Below are the code and all the weights of a small trained network. Each question names an input and a target symbol and asks about switching units off, where a switched-off unit gives its printed mean instead of its output.

import numpy as np


def w(rows, s, z=0):
    codes = np.array(rows[::2]) - 128.0
    scale = np.full(codes.shape[1], s)
    scale[-1] = z or s
    return codes * scale


def norm(h):
    return h / np.sqrt((h * h).mean(-1, keepdims=True) + 1e-5)


def f(y):
    return y / 2 * (1 + np.tanh(0.7978845608 * (y + 0.044715 * y**3)))


def softmax(a):
    e = np.exp(a - a.max(-1, keepdims=True))
    return e / e.sum(-1, keepdims=True)


def log_softmax(a):
    a = a - a.max(-1, keepdims=True)
    return a - np.log(np.exp(a).sum(-1, keepdims=True))


def net(x, mask):
    ids = ['ΔΠαβημ'.index(c) for c in x.split()]
    T = len(ids)
    res = E[ids] + P[:T]
    u = 0
    for l in range(3):
        q, k, v = (norm(res) @ M[l].T for M in (Q, K, V))
        z = softmax(np.where(np.tri(T) > 0, q @ k.T / 2**0.5, -1e9)) @ v
        res = res + np.where(mask[u], z, O[l][:, -1]) @ O[l][:, :-1]
        u += 1
        y = f(norm(res) @ A[l][:, :-1].T + A[l][:, -1])
        res = res + np.where(mask[u : u + 4], y, B[l][:, -1]) @ B[l][:, :-1]
        u += 4
    return log_softmax(norm(res)[-1] @ U[:, :-1].T + U[:, -1])


Q, K, V, O, A, B = {}, {}, {}, {}, {}, {}
E = w([
[157,55,233,106,104,152,124,209,179,25,53,147],'Δ',
[149,47,175,188,191,97,94,186,133,31,125,115],'Π',
[141,47,225,179,51,133,125,148,142,192,191,128],'α',
[105,209,200,75,60,112,154,200,209,186,117,104],'β',
[197,53,168,123,157,92,8,66,60,143,197,92],'η',
[53,110,81,255,107,112,134,130,126,61,213,129],'μ',
],0.009)
P = w([
[146,160,172,65,103,177,178,88,87,141,179,95],'0',
[144,101,87,197,133,171,106,147,130,115,147,130],'1',
[159,122,93,140,89,106,197,137,36,148,103,82],'2',
[148,148,125,91,62,137,207,73,101,20,184,102],'3',
[104,141,87,154,125,160,103,156,153,137,117,143],'4',
[142,9,164,125,97,98,167,179,89,133,171,98],'5',
[139,132,170,126,102,151,168,114,132,42,161,94],'6',
[99,123,153,171,166,155,96,138,146,138,127,180],'7',
[138,86,150,137,75,73,254,112,110,165,55,105],'8',
[101,137,146,91,98,143,161,95,184,50,135,92],'9',
[94,219,134,115,167,80,96,105,174,148,59,177],'10',
[127,58,104,176,79,45,212,140,142,189,82,66],'11',
[120,130,170,87,112,118,147,88,227,75,107,52],'12',
[123,157,80,99,151,148,128,85,137,160,104,159],'13',
],0.0095)
Q[0] = w([
[150,64,134,78,28,69,193,52,66,18,186,185],'0.h0',
[113,124,30,36,243,218,151,64,61,183,30,254],'0.h0',
],0.0038)
K[0] = w([
[120,33,197,160,149,124,23,98,170,118,144,174],'0.h0',
[241,90,128,117,46,174,177,110,2,100,199,52],'0.h0',
],0.0053)
V[0] = w([
[2,189,131,173,224,201,129,126,159,111,11,216],'0.h0',
[71,165,46,87,195,36,227,62,71,139,171,64],'0.h0',
],0.0022)
O[0] = w([
[181,125,196,8,201,125,41,27,84,24,30,103,145],'0.h0',
[206,137,255,245,22,74,33,69,13,84,231,132,4],'0.h0',
],0.0061,0.0029)
A[0] = w([
[103,39,157,154,147,75,142,178,114,193,104,124,75],'0.n0',
[134,76,63,152,155,112,2,146,44,182,105,188,3],'0.n1',
[106,141,136,161,197,175,67,146,109,178,131,161,3],'0.n2',
[152,79,129,113,147,33,184,189,69,205,77,67,89],'0.n3',
],0.0061,0.0012)
B[0] = w([
[165,108,80,78,30,114,158,83,144,119,44,175,250],'0.n0',
[187,129,89,149,130,124,151,137,114,140,61,61,152],'0.n1',
[122,238,89,108,109,49,101,90,165,129,185,98,131],'0.n2',
[142,49,98,80,2,154,164,195,170,127,96,154,253],'0.n3',
],0.0091,0.0028)
Q[1] = w([
[90,104,129,156,179,78,110,114,146,218,110,199],'1.h0',
[103,86,173,79,88,143,135,126,150,3,99,38],'1.h0',
],0.0062)
K[1] = w([
[187,97,153,100,34,239,201,140,105,127,117,83],'1.h0',
[90,254,151,110,218,37,93,151,97,117,83,170],'1.h0',
],0.0054)
V[1] = w([
[6,131,78,175,168,253,149,21,59,55,165,173],'1.h0',
[98,234,86,190,244,80,188,95,230,118,187,160],'1.h0',
],0.0035)
O[1] = w([
[43,97,179,79,172,57,112,159,106,254,110,136,209],'1.h0',
[107,201,142,166,180,107,191,152,48,68,190,164,250],'1.h0',
],0.0085,0.002)
A[1] = w([
[127,126,94,163,174,83,147,123,194,61,143,76,255],'1.n0',
[132,90,76,190,110,85,152,137,97,112,1,177,231],'1.n1',
[133,217,183,98,145,153,198,111,40,88,209,194,36],'1.n2',
[129,188,146,135,166,173,151,96,127,53,146,79,15],'1.n3',
],0.0061,0.00085)
B[1] = w([
[89,137,178,78,100,149,85,180,105,242,171,42,226],'1.n0',
[137,29,218,162,186,1,128,112,22,158,202,156,254],'1.n1',
[198,158,118,154,219,93,127,198,37,104,27,178,188],'1.n2',
[104,118,34,149,147,92,120,100,123,206,54,59,167],'1.n3',
],0.0079,0.0053)
Q[2] = w([
[58,86,163,80,200,184,142,194,167,120,2,63],'2.h0',
[179,102,130,119,56,18,86,95,200,121,184,184],'2.h0',
],0.0065)
K[2] = w([
[144,154,233,118,90,43,20,62,161,133,55,138],'2.h0',
[201,102,117,86,97,227,255,161,5,66,165,123],'2.h0',
],0.0052)
V[2] = w([
[80,151,133,112,75,151,195,148,164,128,135,233],'2.h0',
[90,100,225,151,188,253,149,156,74,116,140,91],'2.h0',
],0.0045)
O[2] = w([
[148,165,146,164,163,147,226,135,79,254,92,63,158],'2.h0',
[52,198,77,161,242,108,142,46,175,78,59,51,250],'2.h0',
],0.008,0.0016)
A[2] = w([
[97,172,96,181,106,157,2,92,86,176,213,141,89],'2.n0',
[163,69,118,171,155,127,124,164,184,145,56,175,68],'2.n1',
[77,203,102,121,159,135,89,162,112,64,140,88,253],'2.n2',
[81,144,141,116,123,208,144,165,189,171,148,122,100],'2.n3',
],0.0074,0.0015)
B[2] = w([
[186,234,128,137,80,151,168,221,176,114,254,175,215],'2.n0',
[149,214,90,170,128,140,89,118,61,79,110,210,190],'2.n1',
[167,86,114,141,21,176,88,84,185,109,115,217,254],'2.n2',
[48,127,164,125,187,75,117,63,93,106,149,128,192],'2.n3',
],0.0082,0.0044)
U = w([
[244,246,90,167,140,165,158,140,66,164,96,47,212],'Δ',
[154,227,189,177,199,119,86,162,52,56,94,254,102],'Π',
[38,132,155,55,165,148,132,21,211,155,97,133,252],'α',
[140,173,185,109,47,156,149,228,244,75,233,186,189],'β',
[194,117,86,181,35,180,54,19,180,104,70,213,148],'η',
[66,47,245,87,101,46,185,172,54,200,212,120,5],'μ',
],0.0055,0.0018)

Each question gives the input, a string of symbols that net reads in full, and the target symbol t.
The units are the heads (2 rows each of Q, K, V and O) and the neurons (one row each of A and B). Each row of codes is followed by its name. A weight is (code - 128) times the scale printed after its matrix; where a second scale follows, it is the last column's (O, A, B and U).
mask holds one flag per unit, layer by layer, with each layer's heads first. A switched-off unit (its flag False) gives its mean, the last column of its rows in O or B, instead of its output. The means were averaged over made-up inputs and are rounded, as every weight is.
A unit's drop is (log p(t) with every unit on - log p(t) with that unit switched off) / (log p(t) with every unit on - log p(t) with every unit switched off).
The circuit of an input: a set's keep is (log p(t) with only the set's units on - log p(t) with every unit switched off) / (log p(t) with every unit on - log p(t) with every unit switched off). Starting from the 12 units with the biggest drops (on a tie, the unit counted first), units are removed one at a time, each time the one whose removal leaves the highest keep (on an exact tie, the one counted first), for as long as the keep stays at least 0.8.
units of the circuit, in order: the units of the circuit, biggest drop first
most important unit: the unit with the biggest drop
top k neurons: the k neurons with the biggest drops, biggest first
k most important neurons of layer l: the k neurons of layer l with the biggest drops, biggest first
input μ Π μ η η μ Δ β β Π, target Δ: 3 most important neurons of layer 0 -> 0.n3, 0.n1, 0.n2
input η Π μ μ μ Π Δ Π μ η, target η: units of the circuit, in order -> 2.n2, 0.n2, 1.n1, 1.h0
input Δ β Δ μ β α β, target Δ: units of the circuit, in order -> 0.n3, 1.h0, 1.n3
input β Δ β, target β: units of the circuit, in order -> 1.h0, 1.n3
input μ Δ β μ μ α μ μ Δ Π μ μ Δ, target Π: units of the circuit, in order -> 1.h0, 1.n2, 0.n3
input Δ Π μ Π μ μ Π η, target Δ: units of the circuit, in order -> 0.n1
input α α η Δ β, target α: top 2 neurons -> 2.n3, 1.n1
input μ μ Δ η μ μ β μ Δ η, target Π: units of the circuit, in order -> 1.h0, 0.n2, 1.n2, 1.n1
input η μ Π η Δ η α η μ η, target β: units of the circuit, in order -> 2.h0, 1.n1, 0.n2, 0.n0
input Δ α Π Π η Π, target η: 2 most important neurons of layer 0 -> 0.n0, 0.n1
input β Δ μ Δ Π Δ β, target η: 2 most important neurons of layer 0 -> 0.n3, 0.n2
input μ μ μ α, target Π: top 2 neurons -> 0.n3, 1.n2
input Δ η μ Δ Δ μ μ, target α: 2 most important neurons of layer 0 -> 0.n1, 0.n3
input η Δ μ α β μ η α Δ Δ, target μ: top neuron -> 0.n2
input β η μ μ Δ, target Π: 2 most important neurons of layer 2 -> 2.n1, 2.n2
input μ μ β μ Π μ Π μ β α, target Π: top 3 neurons -> 0.n2, 1.n2, 0.n3
input Δ Π μ α α Δ μ Δ Δ η, target α: units of the circuit, in order -> 0.h0, 1.n1
input μ μ μ α μ Δ β μ, target β: units of the circuit, in order -> 2.n0, 0.n2
input Δ β Π μ Π α μ β Δ μ, target Δ: top 2 neurons -> 1.n3, 0.n3
input μ α η μ μ μ η Π β β Δ μ Δ, target α: 2 most important neurons of layer 0 -> 0.n0, 0.n3
input μ Π μ α μ Δ Δ α β Π Δ η, target η: most important unit -> 0.n0
input Δ Π Δ η η μ Π, target β: top 3 neurons -> 0.n1, 0.n2, 1.n0
